[  0   8  -3   3   7  26   6 -14 -26   4  62 -11  -6 -12 -10  -8  -2   7
  -6  -3  15   4  -3  -6   3  27  -5   5   3   8  -1  -1 -13  -2  -9   0
   4 -17 -13   0  -3   3  17 -10  15  10   0   3  28  11   5  -4  23  -5
 -10 -22  -1   0 -26  35  -2 -16  -3  -6   2 -12  12  -9  63 -11   2 -17
 -41  -8   2   2  -2   5  17  18  -2 -43  -6  12  -1   1  -2  -2  14   5
 -29   9  -7   0  14 -11 -10 -13 -27  -7 -22  -1 -21   1   3   0 -15   3
   4   6  25   6   4   4   2  20   9  -7   9   4  25 -14  26  23 -21   6
 -17  12]  0
[ 15   3   9   4   1 -10  -6 -19  19  -7 -16   9   3 -13   4   0   5   7
   0   7  -7  -2  -4   1   5 -31   3   1  -4 -14   1   4 -10   2   7   3
   5   4   0   4   7  -2  -2  -2   1  -2   2   0   1  -3   0   2  -7   5
   6  11   2   5   8 -20   1  -7  12 -14  -4   0  -2  -7  -4  10   2  -4
  11  -4  -6  -8   3 -11 -13 -15   2  25   1 -12  -9  -1  -1   6  31  -5
   8   7  -5  -2  26   7 -38   9  24 -11   1   3   6  -9  -2   8 -23 -33
   5  -6  15   6 -14  -3   2   1 -30  13   1  -6 -21  22 -24  -3  24  -7
  22 -23]  14
[ 16   1   9   7  -1 -14  -6 -20  20  -7 -21  11   4 -14   3   2   5   6
   1   5  -6  -1  -4  -3   4 -32   6   1  -2 -11   3   4 -10   2  10   4
   5   5   2   4   8  -4  -4  -1   1  -1   1   0  -3  -4   0   1  -9   5
   5  17   1   3  11 -23   1  -4   9 -11  -2  -2  -9  -8 -18  16   2  -4
  13  -3  -6  -7   1  -9 -17 -18   2  30   1 -11  -7  -6   0   7  25  -4
  12   6  -5  -2  22   6 -29   8  24 -13   1   3  11  -9  -2  21 -12 -28
   4  -5  10   5 -14  -5   1  -3 -38  10  -2  -7 -19  15 -22 -11  21  -6
  24 -21]  14
[  0  -6   2  -2  -4 -17  -3   8  16  -3 -39   6   3   7   5   5   0  -7
   4   1  -9  -2   2   3  -3 -14   3  -3  -2  -3   0   1   9   1   5   0
  -3  11   8  -1   2  -2 -11   6 -10  -6   0  -2 -18  -6  -3   2 -13   3
   7  12   1  -1  16 -17   1  12   2   5  -1   7  -8   8 -53   6  -1  11
  31   6   0  -1   1  -1 -10 -11   2  24   3  -6   2  -1   1   1  -8  -3
  19  -7   6   0 -10   6   9   3  19   6  11   0  14   0  -2  -1  14   2
  -1  -4 -14  -5  -1  -3  -2 -11  -1   2  -7  -2 -15   6 -14 -13  12  -4
  10  -6]  25
[-23 -10  -9 -13  -5  -7   3  43   0   7 -35  -3   0  30   4   8  -6 -15
   5  -5  -3  -2   8   8  -9  23  -3  -7   0   9  -4  -4  26   0  -4  -4
 -10  11  10  -6  -8   2 -13  12 -17  -8  -2  -3 -24  -5  -5   1 -13  -2
   1   0  -1  -5   8   0   0  25 -10  24   1  13  -1  19 -52  -9  -4  20
  24  12   7   8   0   8   6   8  -1   1   3   3  13   4   1  -8 -46   1
   9 -18  13   3 -44   0  52  -5  -9  25  18  -3   6  13   0 -27  37  42
  -9   1 -40 -13  18   3  -4 -16  49 -11  -7   7   3 -10   6 -11 -11   3
 -16  15]  30
[ 16   3   8   6   0 -13  -6 -16  19  -8 -26  11   4 -11   4   2   5   5
   1   7 -11  -2  -3   0   4 -36   5   0  -3 -10   2   4  -8   2   9   3
   4   5   3   4   8  -3  -4   0  -1  -2   1   0  -3  -5   0   2  -9   4
   6  15   1   3  12 -23   1  -2   9 -10  -3   0  -7  -6 -21  13   2  -2
  18  -2  -6  -7   2 -10 -17 -18   2  31   2 -11  -8  -4   0   6  29  -5
  13   6  -4  -2  17   8 -29   9  25 -11   3   2  11  -8  -2  14 -13 -29
   2  -6   9   4 -13  -4   1  -1 -31  10  -2  -7 -21  18 -23  -8  25  -5
  23 -15]  16
[  1   6   4   6   4   9   0 -20  -6  -2  33  -1  -1 -16  -4  -3   2   8
  -3   1   7   2  -4  -5   5  -2   0   5   1  -2   1   1 -13  -1   0   2
   5  -9  -8   3   3   0  10  -8  12   6   1   2  20   5   3  -2  11   0
  -3  -4   0   2 -10   8   0 -14   4 -10   0  -8   2 -12  42   3   2 -13
 -21  -8  -3  -3   0  -1   2   0   0 -11  -3   2  -6  -2  -1   3  25   1
  -9   9  -8  -2  22  -3 -24   1  -2 -16 -14   1  -7  -6   1  14 -18 -18
   5   1  20   8  -7   0   2  11 -20   4   5  -2   5   2   3   8   0   1
   3  -4]  4
[ 12  -2   6   5  -2 -17  -6  -9  25  -7 -33  11   5  -7   4   3   5   3
   3   5 -10  -2  -2  -1   2 -30   7  -1  -1  -8   3   4  -5   2   9   3
   1  10   5   2   7  -5  -7   2  -4  -3   1  -1 -11  -6  -1   2 -10   5
   6  17   1   2  16 -26   2   2   6  -6  -2   2 -12  -4 -29  14   1   2
  19   1  -4  -6   1  -8 -16 -19   3  34   3 -12  -6  -6   1   6  15  -4
  18   1  -2  -2  10   8 -16   9  27  -9   8   2  16  -7  -2  20   0 -19
   2  -5   0   2 -13  -5   0  -6 -33   9  -4  -7 -20  14 -21 -15  26  -6
  25 -21]  19
[ 11   6   3   7   3   7   0 -21  -5  -2  29  -1  -1 -16  -5  -4   3   7
  -3   1   6   2  -4  -6   5  -6   1   5   2  -2   2   2 -14   0   0   2
   5  -8  -8   3   2  -1  10  -6  11   5   1   3  16   4   3  -2  10   0
  -3  -8   0   2  -8   9   0 -12   3  -9   1  -7   1 -12  39   4   2 -12
 -19  -7  -3  -3  -1  -1   1   1   0 -10  -3   1  -6  -4  -1   3  26   1
 -10   9  -8  -2  19  -3 -22   1  -3 -14 -15   1  -5  -6   1  16 -17 -12
   4   1  22   7  -8  -1   2  11 -22   3   5  -3   4  -3   4   8  -1   0
   9  -7]  4
[ 13   6   4   9   2   6  -1 -24  -1  -4  23   1   0 -15  -4  -3   3   9
  -3   1   4   2  -4  -6   5 -10   3   5   2  -1   3   2 -14   0   2   3
   5  -6  -7   3   2  -2   8  -7  11   6   0   2  15   3   3  -2  12   0
  -2   0   0   1  -4   4   0 -12   2  -9   0  -9  -3 -11  28   5   2 -12
 -15  -6  -4  -3  -2  -2  -3  -4   1  -2  -2   1  -3  -6   0   4  27   1
  -8  10  -6  -2  22  -2 -22   2   1 -16 -11   1  -1  -6   1  24 -14 -17
   5   1  22   6  -9  -2   1   9 -28   4   4  -3   4   0   2   4   4   0
   9  -8]  5
